[ 18 -26 -14   2  15  20   0 -10  -5  13   4 -14   1 -57  14  -2  -5  -2
  -5   9 -24  15   5 -13  18 -17  -4  17  -3  12 -14 -30] : G
[ -6   1 -17   4  -9   2   0   1  14   4 -17   4  20   4   2  -4   1  -7
  10   4  11   8  11   9 -14   7   1 -25  -6  10  12 -11] : B
[ 40 -10  14   6   8  18  -1 -16  -6  -6  14   0 -32  72  21  12   4  12
   1   4  12 -34  -8  -4 -15  -8  22 -15  -2 -13   1   0] : Q
[-14  -9 -13  -7  14  16  -2  -4   6  19   6 -19  13 -63 -17   1 -10 -12
 -13  -1 -23  33   8   7  14 -16 -23  29   0   9   3 -11] : G
[-50  -1   5  -7  -9  13  -6  10 -20   4  10 -13  24 -45  17  -5  -4  -2
 -10   0 -12   7 -15   8   2   5 -20  15  -9   3   6  -5] : U
[ 17  -7 -10  -2   5  13   5 -17 -20  -2   6 -29  -5 -81  14 -11 -12 -14
   0   8 -16  12  -7  -7   5 -13 -12  -3   3  13  32 -19] : G
[-11   3 -16 -11  -7 -10   2  12  -5   0   0   3  16 -43 -11 -20  -1  -3
   5  -6 -10  11  13  10  19  14 -22   1  -6   8   4   3] : N
[-29  -7 -28 -19   1  14  -6  -3  17  17   1  -6  15 -27  -4  -3   0 -21
  -2  -3 -20  22   4  30   2 -12 -29  -4 -12  15  -1 -11] : Q
[-19  -7   5  -4   5  -5   0  14 -24  -6   6  -3  12   0 -28  12  17 -10
 -12  -4 -10 -16  -8   6  21   1 -11  13  -3   2 -22   6] : N
[-12  12  -3  -8  -5 -14   2   8  -9  -7  -9 -13  23 -81 -16 -14 -12  -7
  -4  -3   1  19   0  -6   9   3 -14  19  10   7  11   1] : U
[-10  -5   0  11  -3  -3   4  -1   0  11   7 -17 -11 -21   1  -7  -4  -8
  -2   2 -22   8  -4 -11   1 -13  16   0   0  -5  16  -2] : U
[ -5 -30 -47 -19   1  33   3 -15   3  21   9 -37  12 -81 -10 -24 -12 -32
  -3   3 -34  43  22   9  19 -21 -40  12 -14  26  23 -34] : G
[ 25  -2   3  -8   4 -11   3 -11 -14  -1   9 -13 -20 -23   1   3   1  -2
   2   1   1  -4 -10  -2  -3 -23  -2  -3   4  -4  11   0] : E
[-23 -11  -1  14  -6   6   6   6   5  14  -1  -9  22   1 -15  -5  -1 -15
  -3   7 -11  12   0   1   2  -7   6  -1  -4  15   0 -16] : B
[-29  -4  21  -6  -9  -5   4   7 -29 -13   2 -24   3 -39  -2   0  -1  -7
 -17  -4 -14  -2 -31  -9   6 -11  -4  40   2   1   1   7] : U
[ -9  -6 -11  -7   7  -1   3   0 -38   3  17 -15   8 -37 -29  -5  17 -16
  -3  -3 -13  -5   6   7  33   8 -23   8 -10   0  13  11] : N
[  9  -8  -1  -8  10 -11   2  -1  -9  13  -2  -2   8  -1  -7   4   9   6
  -2   3   1   5  -2   3   6 -10 -12  18  -2   1 -21  -5] : E
[-19  -9 -24  -2   6  27  -6   8  16  13   8   3  18 -10  -8   4   2 -19
  -2   0 -12   7  18  23   6   2 -16 -13 -14   9   5  -7] : Q
[  7 -10 -11  -9   9  20  -3 -11  -1  18  14  -4  -9   2   2  -1   4  -1
   2  -1  -9   5   8  13   3  -5 -16  -1 -10   7   4  -7] : Q
[  6 -15 -15   3   2  14   5  -9  -9  18  17  -5 -22  10  10  -8  11  -6
   8   0 -21  -4  10  13   8  -6  -4 -20 -15   1  11  -5] : Q
[ -7 -18 -25   6  12  29  -8 -11  14  13  10  -6  -2  -7  -4   5   2 -20
  -4  -1 -26  10  16  15   5  -9 -14 -14 -10  12  10 -10] : Q
[-19  -4 -15   4  -4   3   5   2 -15  -2   5  -7   5 -22 -21 -22   4 -14
   2   0  -8   2  20  -1  24  11  -2  -6  -6  -1  25  10] : N
[ 20   0   0 -13  -3  -7   8  -8 -35 -10  13 -12 -25 -43  10 -18   2   2
   6   0  -1 -18  -6 -12  15   6  -5  -6  -5  -7  22   6] : N
[ -3 -11   1  -1  -2  12  -4   2  11  -9  -9   1  18  53 -27  18   5 -17
  -7   2  21  -5  -7   9 -10  -1   1   0   0   9  -6  -1] : B
[-32  -7   0  14  10   3  -8  14  36  19  -3  17  13  62 -25   7   8   3
 -11   0 -14  19  21   7  15  -3   4  25   3   3 -48   5] : Q
[ 14 -16   2 -11  10  18  -2  -8  -7  -8   4 -13  -5 -37  -2   1  -8  -2
 -10   0  -7   1  -5  -9  10 -12 -12  27   5   7   2  -8] : G
[ 15 -16 -34 -25   6  29   2 -19 -11   9  12 -22  -8 -81  30 -25 -12 -14
  12   3 -28  19  12   2  11  -7 -28 -15 -15  19  41 -26] : G
[-14  -8 -12   2   7  20  -4  -6   6  23  13  -1  -2  16  -2   8   9  -8
   0  -2 -19   5   9  16  -2   2 -11  -9 -12   3   1  -1] : Q
[-40  -9 -12   4   4  21  -5   3  19  17  15   9   9   5   7   4  -7  -8
  -3  -7 -34   9  11  14  12  -1 -13   2 -10   8 -16  -8] : Q
[-13  -6   2 -12 -11   4   8  -6 -20   1   9 -23 -17 -42  16 -21  -8  -1
  -6   0 -25   6 -20  -6  11 -15  -4  15 -15   5   9  -9] : U
[-25   7  -3   5   1  -8   1   6  -6   9   1 -19  25 -62 -29   3   0 -18
 -12  -6 -14  16  -2   9   5  -2 -12   9   0   6  11   4] : U
[-24 -10 -13  -6  -2   7  -1   3  -6  -5   8 -12   1 -35 -21 -22  -2 -17
  -1  -3 -22   6   9   5  26   4 -12   6  -6   5   7   4] : N
[-17  -1 -26   0   6  13  -2  -8   5  20   8  -4   1 -30   5   0   2 -16
   6   0 -25  15  16  18   9  -1 -15 -19 -11   6  17  -4] : Q
[ -9   4   0  -1  11  -3  -4   1  -3   9   6  -6  11 -26 -11  12   2  -3
  -9  -3  -5  13   5   6   7  15 -12  20   2  -3  -1  -1] : E
[  9 -11 -11 -13   6   1   4  -3  16  22  -6 -14   5 -22 -17   6   1 -13
  -7  -1  -7  21  -2  10   2 -17 -21  13  -2  11 -11 -12] : E
[-13  -8 -19 -14  -7  -3   8  -1 -20  22  11 -23  -7 -77 -12 -36  -1  -8
   5  -3 -20  20   9  -4  32   1 -19   7  -8   6  31   3] : N
[-15  -7 -11   9  12  13  -1  -3   5  29   2 -12  18 -30  -7  10   9 -12
  -8   3 -17  21   6  10  -4 -10 -13  12  -4   5 -14 -12] : U
[ 12 -23   1 -11   9  14   2 -17 -33  19  18 -27  -6   2   8   4   8   0
 -11  -1 -16  -5 -14   4   9 -22 -16  31 -11   3  -6 -15] : G
[ 10  -8  -6  10  20  -1   0  -5  -3  22  -3  11  15 -24 -28   9   7  -8
 -11   6  -9  18   9   2  13 -13 -10  17   1   6 -20  -8] : E

[-12 -11   5  20   4   2   0   2   9   1  -1  -1  14  47  -4 -13  -9  -4
  10  12   1   3   4   4  -1  -3  -3   9   2   5  -7  14] : (82)
[-8 -6  2 11  2  2 -5  1  1  3  6 -1  6 21 -5  0 -7  7  5 21  3  3  1  0
 -7  5  0  0  3  1 -4  5] : (83)
[  9 -19  -4  25   6  -1   0 -26  14  -6   3  -9   2  26  -7  16 -23   1
   0  23   1   7  -9  -2 -17 -15 -10  11  -3   1  -4  41] : (86)
[ 28 -30 -15  25  -4  -3   0 -33  13 -21  -4 -12 -11 -15  -2  17 -19 -14
   0  12  -4   3   0   3 -11 -18 -12  11  -2  -5   3  37] : (86)
[-10  -9   9  15   9  -1   0  -6   9  11   9  -2   9  53  -3  -5  -9  -2
   7  27   3   9   1  12 -20  -9  -3   2   2  10  -5  28] : (82)
[-40  10  14  16   4  -2  -4   5  -3  19  -2  -5  31  29  -1  -7  -5  10
  -1  16   6   1  -2  -6 -11  11   7  -4   5   5  -8   0] : (77)
